Below is a small trained network, with its code and all its weights. Each question gives an input and a target symbol and asks what happens when units are switched off, that is, made to give their printed mean instead of their output.

import numpy as np


def w(rows, s, z=0):
    codes = np.array(rows[::2]) - 128.0
    scale = np.full(codes.shape[1], s)
    scale[-1] = z or s
    return codes * scale


def f(y):
    return np.maximum(y, 0)


def softmax(a):
    e = np.exp(a - a.max(-1, keepdims=True))
    return e / e.sum(-1, keepdims=True)


def log_softmax(a):
    a = a - a.max(-1, keepdims=True)
    return a - np.log(np.exp(a).sum(-1, keepdims=True))


def net(x, mask):
    ids = ['ΣΦγζηθλμψ'.index(c) for c in x.split()]
    T = len(ids)
    res = E[ids] + P[:T]
    r = res
    for j in range(2):
        rows = slice(4 * j, 4 * j + 4)
        q, k, v = (r @ M[0][rows].T for M in (Q, K, V))
        z = softmax(np.where(np.tri(T) > 0, q @ k.T / 4**0.5, -1e9)) @ v
        o = O[0][rows]
        res = res + np.where(mask[j], z, o[:, -1]) @ o[:, :-1]
    y = f(res @ A[0][:, :-1].T + A[0][:, -1])
    res = res + np.where(mask[2:14], y, B[0][:, -1]) @ B[0][:, :-1]
    return log_softmax(res[-1] @ U[:, :-1].T + U[:, -1])


Q, K, V, O, A, B = {}, {}, {}, {}, {}, {}
E = w([
[164,124,127,247,163],'Σ',
[172,147,195,229,153],'Φ',
[138,120,173,219,148],'γ',
[175,117,139,203,155],'ζ',
[115,116,130,206,158],'η',
[122,164,109,134,171],'θ',
[171,171,117,137,129],'λ',
[77,190,183,142,126],'μ',
[33,121,72,114,140],'ψ',
],0.014)
P = w([
[140,103,195,110,156],'0',
[116,225,119,132,169],'1',
[116,77,206,86,132],'2',
[129,104,96,144,16],'3',
[98,76,188,36,167],'4',
[4,147,75,176,162],'5',
],0.013)
Q[0] = w([
[152,186,135,81,133],'H0',
[167,84,159,113,73],'H0',
[170,102,77,95,177],'H0',
[144,131,75,142,5],'H0',
[120,113,128,107,212],'H1',
[114,101,149,123,90],'H1',
[116,176,96,149,137],'H1',
[112,131,155,162,166],'H1',
],0.021)
K[0] = w([
[138,24,135,120,150],'H0',
[91,153,119,107,221],'H0',
[158,133,229,91,105],'H0',
[119,202,115,253,221],'H0',
[95,81,161,100,37],'H1',
[90,132,106,129,193],'H1',
[162,104,115,161,104],'H1',
[118,147,106,109,62],'H1',
],0.016)
V[0] = w([
[129,53,85,207,156],'H0',
[125,133,183,156,120],'H0',
[74,135,154,170,90],'H0',
[231,156,167,117,78],'H0',
[199,57,123,99,141],'H1',
[249,159,117,120,125],'H1',
[152,113,54,170,184],'H1',
[139,158,121,138,128],'H1',
],0.018)
O[0] = w([
[206,125,31,70,178,158],'H0',
[142,102,104,143,61,253],'H0',
[191,158,159,143,75,202],'H0',
[30,82,148,73,54,102],'H0',
[155,26,124,191,112,9],'H1',
[45,7,68,135,95,96],'H1',
[155,79,50,97,214,131],'H1',
[98,120,108,109,129,158],'H1',
],0.013,0.0048)
A[0] = w([
[134,221,73,175,73,149],'N0',
[105,87,134,2,190,170],'N1',
[204,122,105,73,204,88],'N2',
[233,126,112,180,127,149],'N3',
[117,132,52,181,12,160],'N4',
[81,58,185,95,123,1],'N5',
[87,111,205,141,132,124],'N6',
[163,106,189,210,177,192],'N7',
[53,160,114,124,153,102],'N8',
[234,54,195,91,89,57],'N9',
[207,43,221,23,182,121],'N10',
[119,219,101,172,178,110],'N11',
],0.009,0.0047)
B[0] = w([
[185,159,18,108,147,228],'N0',
[139,108,217,148,184,161],'N1',
[172,79,136,175,23,204],'N2',
[117,160,134,39,127,213],'N3',
[82,164,222,109,165,210],'N4',
[228,97,68,173,95,155],'N5',
[202,100,159,142,141,175],'N6',
[81,131,171,72,220,213],'N7',
[139,120,110,160,56,164],'N8',
[46,128,89,178,40,158],'N9',
[83,186,49,111,209,171],'N10',
[126,84,120,255,135,246],'N11',
],0.013)
U = w([
[253,74,142,117,116,126],'Σ',
[88,198,136,123,64,167],'Φ',
[180,189,60,62,107,253],'γ',
[159,107,149,112,207,194],'ζ',
[214,111,51,142,96,108],'η',
[90,139,35,227,128,140],'θ',
[153,131,130,189,56,99],'λ',
[191,195,157,173,71,86],'μ',
[198,167,82,158,165,15],'ψ',
],0.0069,0.0054)

Each question gives the input, a string of symbols that net reads in full, and the target symbol t.
The units are the heads (4 rows each of Q, K, V and O) and the neurons (one row each of A and B). Each row of codes is followed by its name. A weight is (code - 128) times the scale printed after its matrix; where a second scale follows, it is the last column's (O, A, B and U).
mask holds one flag per unit, heads first, then neurons. A switched-off unit (its flag False) gives its mean, the last column of its rows in O or B, instead of its output. The means were averaged over made-up inputs and are rounded, as every weight is.
A unit's drop is (log p(t) with every unit on - log p(t) with that unit switched off) / (log p(t) with every unit on - log p(t) with every unit switched off).
The circuit of an input: a set's keep is (log p(t) with only the set's units on - log p(t) with every unit switched off) / (log p(t) with every unit on - log p(t) with every unit switched off). Starting from the 12 units with the biggest drops (on a tie, the unit counted first), units are removed one at a time, each time the one whose removal leaves the highest keep (on an exact tie, the one counted first), for as long as the keep stays at least 0.8.
circuit, biggest first: the units of the circuit, biggest drop first
unit that matters most: the unit with the biggest drop
top k neurons: the k neurons with the biggest drops, biggest first
heads that matter: for each layer, one digit per head in row order, 1 if its drop is at least 0.15 and else 0, layers parted by /
input μ θ ψ μ γ, target ψ: heads that matter -> 11
input η ζ γ Φ, target ζ: circuit, biggest first -> [H1 N1 H0 N4]
input η ζ ψ, target ψ: heads that matter -> 11
input μ η μ η, target η: circuit, biggest first -> [H1 H0 N2 N4]
input γ θ η Σ, target θ: circuit, biggest first -> [H1 H0 N11]
input γ θ μ, target μ: circuit, biggest first -> [H1 H0 N6]
input θ θ Σ θ θ, target ζ: circuit, biggest first -> [H0 N1]
input γ ζ ψ γ θ, target ψ: unit that matters most -> N11
input θ θ Σ γ η, target γ: top 4 neurons -> [N11 N10 N3 N4]
input ψ η θ η γ Σ, target η: top 2 neurons -> [N2 N11]
input θ μ θ ζ θ γ, target ζ: circuit, biggest first -> [H1 N4 N1 H0]
input Φ θ Φ, target ζ: circuit, biggest first -> [H0 N7]
input γ μ η, target μ: circuit, biggest first -> [H1 H0]
input μ θ θ, target μ: circuit, biggest first -> [H1]
input θ θ ζ, target ζ: heads that matter -> 10
input γ θ λ Σ θ θ, target Σ: top 2 neurons -> [N2 N1]
input θ θ θ ψ Σ, target ψ: top 4 neurons -> [N11 N10 N7 N3]
input θ Φ η, target ζ: top 3 neurons -> [N7 N0 N2]
input λ γ η, target Σ: circuit, biggest first -> [H0 N5 N6 H1]
input ψ θ ψ θ γ, target ψ: unit that matters most -> N11
input Φ θ θ ψ θ Σ, target ψ: top 3 neurons -> [N11 N0 N7]
input θ λ ζ η θ ψ, target η: circuit, biggest first -> [H0 N2 H1]
input ψ ψ θ η θ γ, target η: circuit, biggest first -> [H0 N2 N4]
input θ μ λ Φ μ, target μ: heads that matter -> 01
